Here is a tiny trained network, its code and every weight. The questions are about switching its units off for an input and a class, where a switched-off unit gives its printed mean instead of its output.

import numpy as np


def w(rows, s, z=0):
    codes = np.array(rows[::2]) - 128.0
    scale = np.full(codes.shape[1], s)
    scale[-1] = z or s
    return codes * scale


def f(y):
    return np.maximum(y, 0)


def log_softmax(a):
    a = a - a.max(-1, keepdims=True)
    return a - np.log(np.exp(a).sum(-1, keepdims=True))


def net(x, mask):
    res = np.array(x, float).reshape(1, 8) / 4 @ E
    y = f(res @ A[0][:, :-1].T + A[0][:, -1])
    res = res + np.where(mask, y, B[0][:, -1]) @ B[0][:, :-1]
    return log_softmax(res[-1] @ U[:, :-1].T + U[:, -1])


A, B = {}, {}
E = w([
[14,149,102,180,208,41],'x0',
[125,133,143,154,117,142],'x1',
[132,121,107,104,140,111],'x2',
[234,211,178,137,131,2],'x3',
[108,158,194,65,210,192],'x4',
[127,120,152,155,116,136],'x5',
[163,73,153,196,156,144],'x6',
[123,144,162,173,105,155],'x7',
],0.0069)
A[0] = w([
[127,63,254,112,169,150,240],'neuron 1',
[84,36,105,132,156,203,69],'neuron 2',
[120,106,216,41,187,164,204],'neuron 3',
[193,64,119,99,28,112,51],'neuron 4',
[103,122,70,142,2,77,223],'neuron 5',
[157,154,140,165,103,183,77],'neuron 6',
[96,136,110,75,59,101,255],'neuron 7',
[206,172,178,115,157,95,23],'neuron 8',
[86,152,105,127,18,94,82],'neuron 9',
[225,125,115,55,68,216,60],'neuron 10',
[57,113,109,158,151,107,45],'neuron 11',
[113,206,118,46,134,159,183],'neuron 12',
[149,64,104,183,121,139,124],'neuron 13',
[72,154,81,147,113,189,18],'neuron 14',
[105,219,150,163,128,187,76],'neuron 15',
[56,170,117,144,123,99,70],'neuron 16',
[110,195,217,50,191,152,228],'neuron 17',
[166,153,142,92,62,164,26],'neuron 18',
[190,158,188,137,111,52,149],'neuron 19',
[218,177,145,141,179,57,51],'neuron 20',
[141,123,91,111,130,148,7],'neuron 21',
[76,175,116,149,153,103,12],'neuron 22',
[82,45,81,99,99,190,98],'neuron 23',
[97,144,132,192,205,70,49],'neuron 24',
[226,92,118,112,107,182,75],'neuron 25',
[185,20,102,160,153,88,188],'neuron 26',
[96,152,110,134,184,67,52],'neuron 27',
[224,105,138,84,132,178,44],'neuron 28',
],0.0093,0.0023)
B[0] = w([
[173,136,80,193,168,151,202],'neuron 1',
[166,176,137,51,46,115,225],'neuron 2',
[176,206,50,207,143,129,216],'neuron 3',
[133,129,171,162,203,97,212],'neuron 4',
[151,171,79,234,218,154,235],'neuron 5',
[125,84,142,119,145,174,166],'neuron 6',
[174,111,57,218,117,143,196],'neuron 7',
[184,212,164,82,91,157,193],'neuron 8',
[91,196,33,151,179,178,182],'neuron 9',
[25,76,213,153,164,36,255],'neuron 10',
[140,106,192,99,134,35,178],'neuron 11',
[124,105,106,204,122,113,202],'neuron 12',
[101,170,116,194,100,169,185],'neuron 13',
[245,106,156,45,108,118,176],'neuron 14',
[89,95,143,153,124,152,160],'neuron 15',
[74,59,170,127,132,75,176],'neuron 16',
[140,137,28,230,152,164,233],'neuron 17',
[84,66,161,59,193,25,187],'neuron 18',
[206,176,120,80,46,152,219],'neuron 19',
[150,136,149,84,2,108,212],'neuron 20',
[101,120,172,115,71,105,139],'neuron 21',
[92,74,193,136,124,92,167],'neuron 22',
[219,184,175,39,26,183,233],'neuron 23',
[108,56,162,70,204,99,196],'neuron 24',
[114,86,194,175,191,87,213],'neuron 25',
[187,158,94,183,182,234,194],'neuron 26',
[95,77,190,154,106,97,184],'neuron 27',
[85,69,172,135,183,61,202],'neuron 28',
],0.0065,0.0075)
U = w([
[90,14,209,83,208,21,57],'0',
[189,133,41,184,138,157,253],'1',
[186,186,2,206,183,174,118],'2',
[213,177,132,19,22,142,15],'3',
],0.0063,0.0037)

Each question gives the input, the list of numbers given to net, and the class t.
The units are the neurons (one row each of A and B). Each row of codes is followed by its name. A weight is (code - 128) times the scale printed after its matrix; where a second scale follows, it is the last column's (A, B and U).
mask holds one flag per neuron, in row order. A switched-off neuron (its flag False) gives its mean, the last column of its row in B, instead of its output. The means were averaged over made-up inputs and are rounded, as every weight is.
A unit's drop is (log p(t) with every unit on - log p(t) with that unit switched off) / (log p(t) with every unit on - log p(t) with every unit switched off).
The circuit of an input: a set's keep is (log p(t) with only the set's units on - log p(t) with every unit switched off) / (log p(t) with every unit on - log p(t) with every unit switched off). Starting from the 12 units with the biggest drops (on a tie, the unit counted first), units are removed one at a time, each time the one whose removal leaves the highest keep (on an exact tie, the one counted first), for as long as the keep stays at least 0.8.
units of the circuit, in order: the units of the circuit, biggest drop first
most important unit: the unit with the biggest drop
top k neurons: the k neurons with the biggest drops, biggest first
drop when u is switched off: that unit's drop, to one decimal
input [-3,5,1,3,8,-8,-2,2], class 2: units of the circuit, in order : neuron 17
input [-5,-1,-1,2,-4,-3,-2,-1], class 0: units of the circuit, in order : neuron 10; neuron 18
input [6,1,8,-8,-7,-4,-4,-2], class 3: units of the circuit, in order : neuron 23; neuron 2
input [-1,3,8,4,7,1,4,1], class 2: units of the circuit, in order : neuron 17; neuron 3
input [-3,-3,8,2,8,2,1,0], class 2: units of the circuit, in order : neuron 3; neuron 17
input [-2,0,-7,-7,6,-4,6,-5], class 3: top 3 neurons : neuron 2; neuron 23; neuron 5
input [-1,-6,5,7,8,6,-6,7], class 2: top 3 neurons : neuron 17; neuron 3; neuron 23
input [-4,-6,6,-7,-5,0,-1,-7], class 3: top 2 neurons : neuron 23; neuron 2
input [-1,7,2,-8,-6,5,-2,-6], class 3: top 2 neurons : neuron 23; neuron 2
input [-3,6,0,-6,4,0,-4,-7], class 3: top 3 neurons : neuron 23; neuron 2; neuron 5
input [1,3,3,8,5,1,1,4], class 3: top 4 neurons : neuron 20; neuron 19; neuron 8; neuron 5
input [-8,3,-3,-7,-2,5,3,-3], class 0: top 2 neurons : neuron 10; neuron 25
input [-5,7,7,8,-7,-8,6,3], class 3: top 2 neurons : neuron 20; neuron 19
input [2,8,0,4,1,-4,1,3], class 3: most important unit : neuron 5
input [-5,8,1,4,2,0,-1,-5], class 0: top 2 neurons : neuron 10; neuron 28
input [2,-6,0,-8,-7,3,3,-7], class 3: top 3 neurons : neuron 23; neuron 2; neuron 17
input [1,-8,-8,7,-2,4,6,4], class 3: top 2 neurons : neuron 20; neuron 19
input [-3,-8,8,-2,6,5,4,-3], class 2: drop when neuron 5 is switched off : -0.1
input [6,3,-2,-4,-5,6,1,8], class 0: drop when neuron 16 is switched off : 0.4
input [5,5,-7,0,-4,3,-2,4], class 0: drop when neuron 17 is switched off : 0.4
input [3,-4,1,7,1,-7,0,-1], class 3: top neuron : neuron 20
